Each row has a name. After each piece below comes the name of the row it's from, unless a question asks for something else. Each question is about the rows just above it.

[136  91 183 103  87 110 112]  Z_916
[150 113 153 124 127 105 117]  Z_333
[120  84 181  89  86 119 116]  Z_662
[154 113 172 130 127  72 109]  Z_101
[150 179 103 182 153 116 132]  Z_151
[ 87 110] is in which row?
Z_916
Where do [172 130 127  72] appear?
Z_101
Shift each entry of [87] by -1 times 1:
[86]
Shift each entry of [127] by +1 times 1:
[128]
Move every entry of [124] by -1 step of 1.
[123]
[ 91 183 103  87] with +1 step of 1 on every entry:
[ 92 184 104  88]

[ 94  91 145  88 142 170 176 142] = Z_923
[145  88  94 142  91 170 104 134] = Z_719
[129 134 129 177 135 120  90 151] = Z_134
How many entries does [145  88  94 142  91 170 104] have?
7
[120] with -1 step of 1 on every entry:
[119]
How many entries does [ 94  91 145  88 142 170 176 142] have?
8
q: [145  88  94 142  91]
Z_719

[112  91  93 163 136  83 143] = Z_726
[148 143  99 152 128 147 165] = Z_835
[136 138  97 137 131 151 152] = Z_198
[104 151 124 156 142 191 131] = Z_659
[ 93 163 136] with +1 step of 1 on every entry:
[ 94 164 137]
The row with [136 138  97 137 131 151] is
Z_198
Shift each entry of [142] by -1 times 1:
[141]
Number of entries in [148 143  99 152 128]:
5

[134 132 124 113 113]  Z_27
[134 131 124 114 113]  Z_139
[129  77 128 130 115]  Z_7
[132 109 126 120 114]  Z_42
[129  85 128 128 114]  Z_473
[129  80 128 129 115]  Z_201
Shift each entry of [109 126 120] by -1 times 1:
[108 125 119]
q: [134 132 124 113]
Z_27
Where do [ 77 128 130 115] appear?
Z_7
Number of entries in [134 132 124]:
3
Shift each entry of [109 126 120] by +1 times 1:
[110 127 121]
How many entries does [129  77 128] have?
3

[135 133 139  98 111 133 145  92 108 162 157 121 130 136 138 139 125 153
 123 183 162 141 147 115 112 169 134 166 146 137 106 179 134 127 146 117
 130 109] : Z_840
[121 139 142 129 132 126 133 164 129  78  95  87 132  97 134 135 135 107
 144  85 106 131  95 146 139  98 108  73 158 102 125  77 135 132 131 136
 141  97] : Z_700
[107  98 101  95  93 102 106 135 118 132 124 150  93 123  96 139  91 114
 104 127 122  95 129 105 100 122 160 137 107 134 114 130  84 146 100  85
  94 167] : Z_482
[158 102] is in which row?
Z_700
[ 95 146 139  98 108] is in which row?
Z_700
[183 162 141 147 115 112] is in which row?
Z_840
Shift each entry of [164] by +1 times 1:
[165]
The row with [135 132] is
Z_700

[ 98 150 153 151 127]  Z_887
[ 98  94 136 143 123]  Z_494
[ 98 150 136 135 123]  Z_581
[ 98 150 111 135 134]  Z_94
Count the entries of [ 98  94 136]:
3
How many entries does [ 98  94 136 143 123] have?
5
[150 111 135] with +1 step of 1 on every entry:
[151 112 136]
Where do [ 98  94 136 143] appear?
Z_494
Number of entries in [ 98 150 111 135]:
4
Move every entry of [ 98 150] by -1 step of 1.
[ 97 149]

[149 127 133 132 105 127 118] = Z_67
[149 127 133 132 132 118 163] = Z_243
[149 127 133 132 105 113 116] = Z_570
[149 127 133 132 132 113 116] = Z_630
q: [149 127 133 132 132 118 163]
Z_243
[149 127 133 132 105 127] is in which row?
Z_67
The row with [149 127 133 132 105 127 118] is
Z_67
[149 127 133 132 132 113 116] is in which row?
Z_630
Move every entry of [127] by +1 step of 1.
[128]
Shift each entry of [127 133] by +1 times 1:
[128 134]

[130 125 145 125] : Z_769
[131 102 142 132] : Z_851
[129 130 163 124] : Z_533
[128 149 135 131] : Z_464
[128 131  85 124] : Z_455
[130 125 145 131] : Z_359
q: [130 125 145 125]
Z_769
Which row holds [129 130 163]?
Z_533
Shift each entry of [130 125] by -1 times 1:
[129 124]
Move every entry of [128] by -1 step of 1.
[127]
Where do [125 145 131] appear?
Z_359

[126 120 114 102  66 145 143  93 167  90] : Z_972
[126 120 114 102  66 145 100 130  66 128] : Z_29
[141 149  94 167  92 143 142 126 128  66] : Z_312
[141 149  94 167 126 142 143  92 166 108] : Z_271
[142 126] with +1 step of 1 on every entry:
[143 127]
Count the entries of [141 149  94 167 126 142 143  92 166 108]:
10
Shift each entry of [126 120 114] by +1 times 1:
[127 121 115]
Where do [126 142 143  92] appear?
Z_271
Move every entry of [93] by +1 step of 1.
[94]
Which row holds [ 66 128]?
Z_29

[116 128 140 106]  Z_233
[114 150 166 151]  Z_952
[125 137 106 140]  Z_910
[114 150] with -1 step of 1 on every entry:
[113 149]
q: [140 106]
Z_233
Move every entry of [140] by +1 step of 1.
[141]
Move every entry of [125 137] by -1 step of 1.
[124 136]
[106 140] is in which row?
Z_910

